Below are the code and all the weights of a small trained network. Each question names an input and a target symbol and asks about switching units off, where a switched-off unit gives its printed mean instead of its output.

import numpy as np


def w(rows, s, z=0):
    codes = np.array(rows[::2]) - 128.0
    scale = np.full(codes.shape[1], s)
    scale[-1] = z or s
    return codes * scale


def norm(h):
    return h / np.sqrt((h * h).mean(-1, keepdims=True) + 1e-5)


def f(y):
    return y / 2 * (1 + np.tanh(0.7978845608 * (y + 0.044715 * y**3)))


def softmax(a):
    e = np.exp(a - a.max(-1, keepdims=True))
    return e / e.sum(-1, keepdims=True)


def log_softmax(a):
    a = a - a.max(-1, keepdims=True)
    return a - np.log(np.exp(a).sum(-1, keepdims=True))


def net(x, mask):
    ids = ['γεζθλμξπτφψ'.index(c) for c in x.split()]
    T = len(ids)
    res = E[ids] + P[:T]
    r = norm(res)
    for j in range(2):
        rows = slice(2 * j, 2 * j + 2)
        q, k, v = (r @ M[0][rows].T for M in (Q, K, V))
        z = softmax(np.where(np.tri(T) > 0, q @ k.T / 2**0.5, -1e9)) @ v
        o = O[0][rows]
        res = res + np.where(mask[j], z, o[:, -1]) @ o[:, :-1]
    y = f(norm(res) @ A[0][:, :-1].T + A[0][:, -1])
    res = res + np.where(mask[2:6], y, B[0][:, -1]) @ B[0][:, :-1]
    return log_softmax(norm(res)[-1] @ U[:, :-1].T + U[:, -1])


Q, K, V, O, A, B = {}, {}, {}, {}, {}, {}
E = w([
[165,174,153,126,124,214,121],'γ',
[148,172,148,126,106,186,120],'ε',
[102,101,149,139,148,115,75],'ζ',
[104,103,142,132,155,106,109],'θ',
[116,128,110,95,189,140,144],'λ',
[106,108,127,134,135,133,91],'μ',
[166,224,166,103,153,177,133],'ξ',
[188,210,147,179,254,163,130],'π',
[109,199,135,182,170,172,148],'τ',
[117,115,88,132,148,143,100],'φ',
[172,135,104,150,125,89,113],'ψ',
],0.017)
P = w([
[162,34,143,117,47,126,253],'0',
[136,71,187,89,201,179,39],'1',
[114,86,170,84,210,140,36],'2',
[130,159,147,93,150,155,73],'3',
[109,190,145,94,132,110,52],'4',
[86,253,120,101,90,84,49],'5',
],0.0056)
Q[0] = w([
[243,191,136,177,59,108,167],'H0',
[215,249,205,206,170,146,113],'H0',
[62,62,71,36,168,124,54],'H1',
[99,168,180,112,184,126,139],'H1',
],0.012)
K[0] = w([
[101,255,108,112,188,123,39],'H0',
[123,178,28,147,137,89,113],'H0',
[153,45,168,164,98,155,231],'H1',
[135,148,34,146,97,109,127],'H1',
],0.01)
V[0] = w([
[230,102,148,120,78,71,42],'H0',
[33,127,153,248,126,164,101],'H0',
[94,128,181,162,57,114,156],'H1',
[163,74,35,151,118,185,127],'H1',
],0.011)
O[0] = w([
[230,115,144,113,69,32,107,1],'H0',
[161,128,110,168,103,250,137,100],'H0',
[147,122,199,184,137,144,124,52],'H1',
[125,103,31,173,126,93,147,135],'H1',
],0.016,0.0035)
A[0] = w([
[119,188,213,112,149,178,130,161],'N0',
[88,81,200,12,130,91,101,48],'N1',
[46,122,58,97,167,62,142,36],'N2',
[122,207,112,88,189,159,166,252],'N3',
],0.011,0.0025)
B[0] = w([
[68,2,171,118,101,71,179,240],'N0',
[132,245,75,168,14,157,143,212],'N1',
[183,103,165,50,100,181,148,179],'N2',
[133,148,131,193,102,99,35,254],'N3',
],0.0098,0.0096)
U = w([
[166,48,157,33,161,147,111,34],'γ',
[96,135,171,161,212,78,65,184],'ε',
[233,104,197,140,93,194,111,5],'ζ',
[101,33,174,143,150,91,209,207],'θ',
[32,109,82,52,184,103,154,45],'λ',
[184,96,75,245,107,133,148,76],'μ',
[90,192,177,121,68,112,160,169],'ξ',
[168,194,33,91,132,197,118,99],'π',
[63,147,176,173,183,219,181,70],'τ',
[84,27,32,118,103,92,182,151],'φ',
[202,127,92,129,140,21,143,223],'ψ',
],0.012,0.0022)

Each question gives the input, a string of symbols that net reads in full, and the target symbol t.
The units are the heads (2 rows each of Q, K, V and O) and the neurons (one row each of A and B). Each row of codes is followed by its name. A weight is (code - 128) times the scale printed after its matrix; where a second scale follows, it is the last column's (O, A, B and U).
mask holds one flag per unit, heads first, then neurons. A switched-off unit (its flag False) gives its mean, the last column of its rows in O or B, instead of its output. The means were averaged over made-up inputs and are rounded, as every weight is.
A unit's drop is (log p(t) with every unit on - log p(t) with that unit switched off) / (log p(t) with every unit on - log p(t) with every unit switched off).
The circuit of an input: a set's keep is (log p(t) with only the set's units on - log p(t) with every unit switched off) / (log p(t) with every unit on - log p(t) with every unit switched off). Starting from all 6 units, units are removed one at a time, each time the one whose removal leaves the highest keep (on an exact tie, the one counted first), for as long as the keep stays at least 0.8.
units of the circuit, in order: the units of the circuit, biggest drop first
k most important neurons: the k neurons with the biggest drops, biggest first
which heads matter: for each layer, one digit per head in row order, 1 if its drop is at least 0.15 and else 0, layers parted by /
input φ ξ γ, target π: units of the circuit, in order	[H1, N0]
input ε ψ ψ λ, target ε: which heads matter	01
input φ φ π, target π: most important neuron	[N0]
input π τ τ ζ λ φ, target π: which heads matter	01
input φ ξ ξ ψ λ, target φ: which heads matter	01
input γ ζ λ λ, target γ: which heads matter	11
input γ ξ λ θ μ, target γ: 3 most important neurons	[N2, N1, N0]
input λ μ θ, target λ: units of the circuit, in order	[H0, H1]
input γ π μ, target γ: units of the circuit, in order	[N2, H0]
input τ τ λ θ, target τ: which heads matter	10
input τ ε ξ φ ε, target π: which heads matter	01
input ξ μ τ θ μ θ, target ξ: which heads matter	11
input θ θ ψ ψ ξ φ, target θ: units of the circuit, in order	[H1, N0, N1]
input τ μ λ, target τ: units of the circuit, in order	[H0]
input γ μ γ π, target ε: 2 most important neurons	[N3, N1]
input π π ξ φ, target π: 3 most important neurons	[N0, N2, N3]
input θ ξ γ, target ξ: units of the circuit, in order	[H0, N1]
input γ μ π ξ, target ε: 3 most important neurons	[N3, N2, N1]
input μ θ ε, target ζ: which heads matter	10
input μ λ μ, target μ: which heads matter	11
input θ μ γ λ, target θ: which heads matter	01
